[[ 46.6 -22.2]
 [ -8.2 -45.6]
 [  9.4 -27.9]
 [-25.2 -76.0]]
->
[[ 46.6 -22.2]
 [ -8.2 -45.6]]

[[ -9.1  45.9]
 [ -4.9   4.7]
 [ -2.4  -1.9]
 [-64.0 -46.2]
 [ 57.7   2.3]]
->
[[-9.1 45.9]
 [-4.9  4.7]]

[[-38.3 -67.0 -72.3]
 [ 15.2  45.4 -16.2]]
->
[[-38.3 -67.0]
 [ 15.2  45.4]]

[[ -6.1  48.7 -72.5  18.0  51.4]
 [ 23.6 -26.8  41.4 -35.3  -1.3]]
->
[[ -6.1  48.7]
 [ 23.6 -26.8]]

[[ 61.9  33.3]
 [-35.0 -36.8]
 [ 70.7  31.9]
 [-25.7  27.4]
 [ 52.5 -30.4]]
->
[[ 61.9  33.3]
 [-35.0 -36.8]]

[[ -1.5   1.3   0.5  -0.2  -0.7]
 [  9.3 -36.1  26.2  66.6  71.1]]
->
[[ -1.5   1.3]
 [  9.3 -36.1]]
---
[[-34.8  20.9 -63.7   4.6 -75.9  34.0  -9.0  -2.4 -18.7 -34.6 -48.8   4.9
   32.9  -6.5]
 [ 10.4  -3.3 -15.3  14.8  -4.3   6.5  -3.4   4.8  -3.0 -14.0  -7.8   0.9
    8.3  -4.3]
 [ 16.7 -18.0 -13.8   1.1   6.4  -1.6 -12.0   8.9   8.6 -28.9  11.4 -12.7
    7.1   6.9]
 [-15.1   9.4 -17.9 -12.8 -63.5  15.5 -18.6 -30.7  -6.1 -44.2 -40.2  -8.1
   -5.7   9.2]]
->
[[ -6.5 -34.8  20.9 -63.7   4.6 -75.9  34.0  -9.0  -2.4 -18.7 -34.6 -48.8
    4.9  32.9]
 [ -4.3  10.4  -3.3 -15.3  14.8  -4.3   6.5  -3.4   4.8  -3.0 -14.0  -7.8
    0.9   8.3]
 [  6.9  16.7 -18.0 -13.8   1.1   6.4  -1.6 -12.0   8.9   8.6 -28.9  11.4
  -12.7   7.1]
 [  9.2 -15.1   9.4 -17.9 -12.8 -63.5  15.5 -18.6 -30.7  -6.1 -44.2 -40.2
   -8.1  -5.7]]

[[-19.0 -26.6   7.3  11.0  13.1  58.7]
 [ 13.3  -6.0   3.4   6.5 -31.9 -22.9]
 [-23.3  -1.3   3.1  11.2  -3.4  -5.4]
 [-15.9   8.8   5.9  -0.3 -12.6 -80.3]]
->
[[ 58.7 -19.0 -26.6   7.3  11.0  13.1]
 [-22.9  13.3  -6.0   3.4   6.5 -31.9]
 [ -5.4 -23.3  -1.3   3.1  11.2  -3.4]
 [-80.3 -15.9   8.8   5.9  -0.3 -12.6]]

[[ -8.5 -30.0 -46.9  84.3  20.7  26.1 -11.2  -6.2]
 [-85.2  26.3 -65.5 -38.7  32.3 -39.5   2.0  36.6]
 [-82.7  16.2 -63.5 -37.5  38.6 -33.5  10.0  34.3]
 [-43.3  25.6 -54.3 -40.8   6.4 -34.8 -30.3   1.0]
 [-40.3  18.3 -55.3 -39.5  -3.5 -32.3 -43.1  -3.8]
 [-42.6  21.5 -64.8 -38.7   5.0 -40.1 -43.3   1.0]]
->
[[ -6.2  -8.5 -30.0 -46.9  84.3  20.7  26.1 -11.2]
 [ 36.6 -85.2  26.3 -65.5 -38.7  32.3 -39.5   2.0]
 [ 34.3 -82.7  16.2 -63.5 -37.5  38.6 -33.5  10.0]
 [  1.0 -43.3  25.6 -54.3 -40.8   6.4 -34.8 -30.3]
 [ -3.8 -40.3  18.3 -55.3 -39.5  -3.5 -32.3 -43.1]
 [  1.0 -42.6  21.5 -64.8 -38.7   5.0 -40.1 -43.3]]

[[ 24.8  49.5  27.9  -3.3]
 [-70.1 -47.9  40.9  75.7]
 [-26.5 -25.1   4.7  25.9]]
->
[[ -3.3  24.8  49.5  27.9]
 [ 75.7 -70.1 -47.9  40.9]
 [ 25.9 -26.5 -25.1   4.7]]

[[ 38.4  40.4  22.8  -4.2  21.8 -31.2   0.3   7.4 -26.4   1.8 -18.5 -36.7
   29.8  -9.3 -40.3  -8.8]
 [  7.9  15.5   0.5  14.8  -1.8  21.0   4.4  10.1   5.4   1.0 -11.4 -18.8
    6.8  23.1 -13.8  10.5]
 [ 10.5  13.1 -21.1  32.4 -19.0  17.9   1.8  46.4   1.8   2.2  -2.9  75.8
    6.3  45.4 -24.7   1.8]
 [ 12.2   7.2  -3.9 -20.3   2.8   0.4   6.4   3.6 -10.6  -5.2  -1.4  14.7
   12.5 -28.7 -18.8  -8.0]]
->
[[ -8.8  38.4  40.4  22.8  -4.2  21.8 -31.2   0.3   7.4 -26.4   1.8 -18.5
  -36.7  29.8  -9.3 -40.3]
 [ 10.5   7.9  15.5   0.5  14.8  -1.8  21.0   4.4  10.1   5.4   1.0 -11.4
  -18.8   6.8  23.1 -13.8]
 [  1.8  10.5  13.1 -21.1  32.4 -19.0  17.9   1.8  46.4   1.8   2.2  -2.9
   75.8   6.3  45.4 -24.7]
 [ -8.0  12.2   7.2  -3.9 -20.3   2.8   0.4   6.4   3.6 -10.6  -5.2  -1.4
   14.7  12.5 -28.7 -18.8]]

[[ 13.1 -27.0 -33.8  -5.4   1.9   0.7  -0.1  -7.5  -3.6 -15.3   3.4  29.1
    8.7]
 [ 19.4 -27.0   2.0  28.9   1.9  -9.4  63.6  55.1  -7.5 -15.3  20.2 -63.8
   -7.0]
 [ 32.3 -27.0  -7.6  48.3   1.9  24.8  49.9  21.3  -7.6 -15.3  40.8 -47.1
    7.2]
 [ 13.5 -27.0 -39.7  -6.9   1.9   2.0   1.4 -18.2  -7.5 -11.8  -0.3  31.1
    8.7]
 [ 12.6  -9.5  -7.6  -2.4   8.2   0.7  -5.2  40.9  43.7 -31.6  20.2  22.6
   43.7]]
->
[[  8.7  13.1 -27.0 -33.8  -5.4   1.9   0.7  -0.1  -7.5  -3.6 -15.3   3.4
   29.1]
 [ -7.0  19.4 -27.0   2.0  28.9   1.9  -9.4  63.6  55.1  -7.5 -15.3  20.2
  -63.8]
 [  7.2  32.3 -27.0  -7.6  48.3   1.9  24.8  49.9  21.3  -7.6 -15.3  40.8
  -47.1]
 [  8.7  13.5 -27.0 -39.7  -6.9   1.9   2.0   1.4 -18.2  -7.5 -11.8  -0.3
   31.1]
 [ 43.7  12.6  -9.5  -7.6  -2.4   8.2   0.7  -5.2  40.9  43.7 -31.6  20.2
   22.6]]

[[  4.0 -22.6   5.2   5.9  16.2   0.1 -19.3  12.5   3.9   4.0  -6.4  -6.3
   15.5  19.8]
 [ 22.6 -16.2  32.2  13.0  39.7  18.8   3.3  33.2 -12.5 -36.8 -13.5  25.3
   14.2 -29.5]
 [  8.6   0.2 -12.8   0.0  13.5  34.3 -22.8 -12.7  12.5  73.9   4.3 -12.8
    0.0  -9.3]]
->
[[ 19.8   4.0 -22.6   5.2   5.9  16.2   0.1 -19.3  12.5   3.9   4.0  -6.4
   -6.3  15.5]
 [-29.5  22.6 -16.2  32.2  13.0  39.7  18.8   3.3  33.2 -12.5 -36.8 -13.5
   25.3  14.2]
 [ -9.3   8.6   0.2 -12.8   0.0  13.5  34.3 -22.8 -12.7  12.5  73.9   4.3
  -12.8   0.0]]
